Below is a small trained network, with its code and all its weights. Each question gives an input and a class and asks what happens when units are switched off, that is, made to give their printed mean instead of their output.

import numpy as np


def w(rows, s, z=0):
    codes = np.array(rows[::2]) - 128.0
    scale = np.full(codes.shape[1], s)
    scale[-1] = z or s
    return codes * scale


def norm(h):
    return h / np.sqrt((h * h).mean(-1, keepdims=True) + 1e-5)


def f(y):
    return y / 2 * (1 + np.tanh(0.7978845608 * (y + 0.044715 * y**3)))


def log_softmax(a):
    a = a - a.max(-1, keepdims=True)
    return a - np.log(np.exp(a).sum(-1, keepdims=True))


def net(x, mask):
    res = np.array(x, float).reshape(1, 4) / 4 @ E
    u = 0
    for l in range(3):
        y = f(norm(res) @ A[l][:, :-1].T + A[l][:, -1])
        res = res + np.where(mask[u : u + 7], y, B[l][:, -1]) @ B[l][:, :-1]
        u += 7
    return log_softmax(norm(res)[-1] @ U[:, :-1].T + U[:, -1])


A, B = {}, {}
E = w([
[50,49,206,58,114,205],'x0',
[78,124,141,196,178,134],'x1',
[207,145,222,133,142,158],'x2',
[132,2,125,209,67,64],'x3',
],0.0067)
A[0] = w([
[139,83,114,68,126,221,141],'L0N0',
[55,104,164,243,227,122,20],'L0N1',
[34,175,175,202,162,72,3],'L0N2',
[162,153,110,182,162,5,162],'L0N3',
[251,130,205,220,150,239,91],'L0N4',
[3,224,225,251,208,96,54],'L0N5',
[66,139,31,69,86,92,135],'L0N6',
],0.0065,0.0041)
B[0] = w([
[165,122,87,163,125,132,201],'L0N0',
[169,144,150,114,13,88,164],'L0N1',
[63,211,99,79,59,175,123],'L0N2',
[116,90,178,185,156,182,253],'L0N3',
[56,141,106,46,181,2,206],'L0N4',
[196,144,93,86,34,144,191],'L0N5',
[124,167,222,135,139,74,209],'L0N6',
],0.0085,0.0037)
A[1] = w([
[169,149,50,111,142,192,3],'L1N0',
[119,102,109,114,182,138,112],'L1N1',
[73,99,159,96,178,112,119],'L1N2',
[2,157,58,179,93,116,191],'L1N3',
[103,85,153,117,75,208,118],'L1N4',
[210,141,202,80,142,145,131],'L1N5',
[148,126,33,63,162,105,33],'L1N6',
],0.009,0.0027)
B[1] = w([
[105,138,148,156,120,173,138],'L1N0',
[161,116,174,197,166,122,127],'L1N1',
[164,122,188,159,182,120,212],'L1N2',
[173,141,135,44,172,63,251],'L1N3',
[112,48,106,123,139,254,245],'L1N4',
[37,109,72,143,91,84,253],'L1N5',
[158,119,211,184,75,198,142],'L1N6',
],0.0082,0.0029)
A[2] = w([
[166,125,124,198,102,245,253],'L2N0',
[139,103,82,133,35,135,164],'L2N1',
[153,59,114,153,122,86,25],'L2N2',
[119,129,134,94,12,73,249],'L2N3',
[66,201,128,149,151,182,118],'L2N4',
[154,196,100,78,196,178,131],'L2N5',
[226,165,45,186,138,103,198],'L2N6',
],0.011,0.0022)
B[2] = w([
[143,196,122,151,201,53,206],'L2N0',
[121,212,130,170,115,140,198],'L2N1',
[181,208,112,151,4,69,211],'L2N2',
[78,219,129,110,174,233,253],'L2N3',
[223,67,111,203,62,111,186],'L2N4',
[102,85,132,193,45,61,215],'L2N5',
[49,27,163,32,194,254,244],'L2N6',
],0.0079,0.0052)
U = w([
[105,16,140,125,225,216,175],'0',
[144,121,139,203,12,93,132],'1',
[82,203,131,79,119,230,161],'2',
[64,156,158,42,188,10,123],'3',
[175,186,147,151,206,134,116],'4',
[234,130,64,81,176,140,2],'5',
],0.013,0.0082)

Each question gives the input, the list of numbers given to net, and the class t.
The units are the neurons (one row each of A and B). Each row of codes is followed by its name. A weight is (code - 128) times the scale printed after its matrix; where a second scale follows, it is the last column's (A, B and U).
mask holds one flag per neuron, layer by layer. A switched-off neuron (its flag False) gives its mean, the last column of its row in B, instead of its output. The means were averaged over made-up inputs and are rounded, as every weight is.
A unit's drop is (log p(t) with every unit on - log p(t) with that unit switched off) / (log p(t) with every unit on - log p(t) with every unit switched off).
The circuit of an input: a set's keep is (log p(t) with only the set's units on - log p(t) with every unit switched off) / (log p(t) with every unit on - log p(t) with every unit switched off). Starting from the 12 units with the biggest drops (on a tie, the unit counted first), units are removed one at a time, each time the one whose removal leaves the highest keep (on an exact tie, the one counted first), for as long as the keep stays at least 0.8.
circuit, biggest first: the units of the circuit, biggest drop first
most important unit: the unit with the biggest drop
k most important neurons: the k neurons with the biggest drops, biggest first
top k neurons in layer l: the k neurons of layer l with the biggest drops, biggest first
input [4,7,-7,0], class 2: circuit, biggest first => L0N1; L0N5; L2N3
input [5,-8,-7,7], class 2: circuit, biggest first => L2N3
input [6,-6,-1,-6], class 0: 4 most important neurons => L2N2; L0N5; L1N4; L0N1
input [3,-7,-5,4], class 2: 2 most important neurons => L2N3; L0N3
input [4,-8,-8,6], class 2: 2 most important neurons => L2N3; L0N4
input [6,8,-6,8], class 1: 4 most important neurons => L2N2; L2N6; L0N4; L0N1
input [-6,8,8,-4], class 2: 4 most important neurons => L0N5; L0N1; L2N6; L1N3
input [-8,7,1,-8], class 0: 2 most important neurons => L2N6; L2N2
input [-4,3,-4,-5], class 1: 2 most important neurons => L2N5; L2N4
input [-5,5,-5,0], class 0: top 2 neurons in layer 0 => L0N4; L0N3
input [-2,-1,-1,3], class 4: top 2 neurons in layer 2 => L2N0; L2N5
input [-7,-8,3,-2], class 2: circuit, biggest first => L1N5; L2N3
input [-4,3,-4,-4], class 0: 2 most important neurons => L2N6; L0N4
input [-2,-6,7,-3], class 3: top 3 neurons in layer 0 => L0N4; L0N5; L0N1
input [7,8,3,-8], class 1: most important unit => L2N4
input [4,-6,3,4], class 2: 4 most important neurons => L0N3; L2N5; L2N4; L2N3
input [-6,-1,-6,5], class 0: 3 most important neurons => L2N6; L0N4; L1N5
input [-5,7,4,5], class 2: 4 most important neurons => L0N1; L0N5; L2N6; L2N3
input [-6,2,2,6], class 0: top 3 neurons in layer 2 => L2N6; L2N5; L2N4
input [6,-4,-8,4], class 3: top 3 neurons in layer 0 => L0N3; L0N6; L0N5
input [-4,7,5,-3], class 2: most important unit => L0N5
input [3,2,-1,-4], class 1: top 4 neurons in layer 2 => L2N4; L2N6; L2N3; L2N5
input [-7,0,2,-8], class 1: 2 most important neurons => L2N5; L2N4
input [-2,7,-8,6], class 3: top 3 neurons in layer 1 => L1N3; L1N4; L1N6
input [3,-5,-6,5], class 3: top 4 neurons in layer 0 => L0N3; L0N6; L0N5; L0N1
input [7,-4,6,-8], class 1: top 4 neurons in layer 2 => L2N5; L2N6; L2N4; L2N3
input [3,-4,-5,2], class 3: 3 most important neurons => L0N5; L0N6; L0N1
input [2,5,7,5], class 3: circuit, biggest first => L0N4
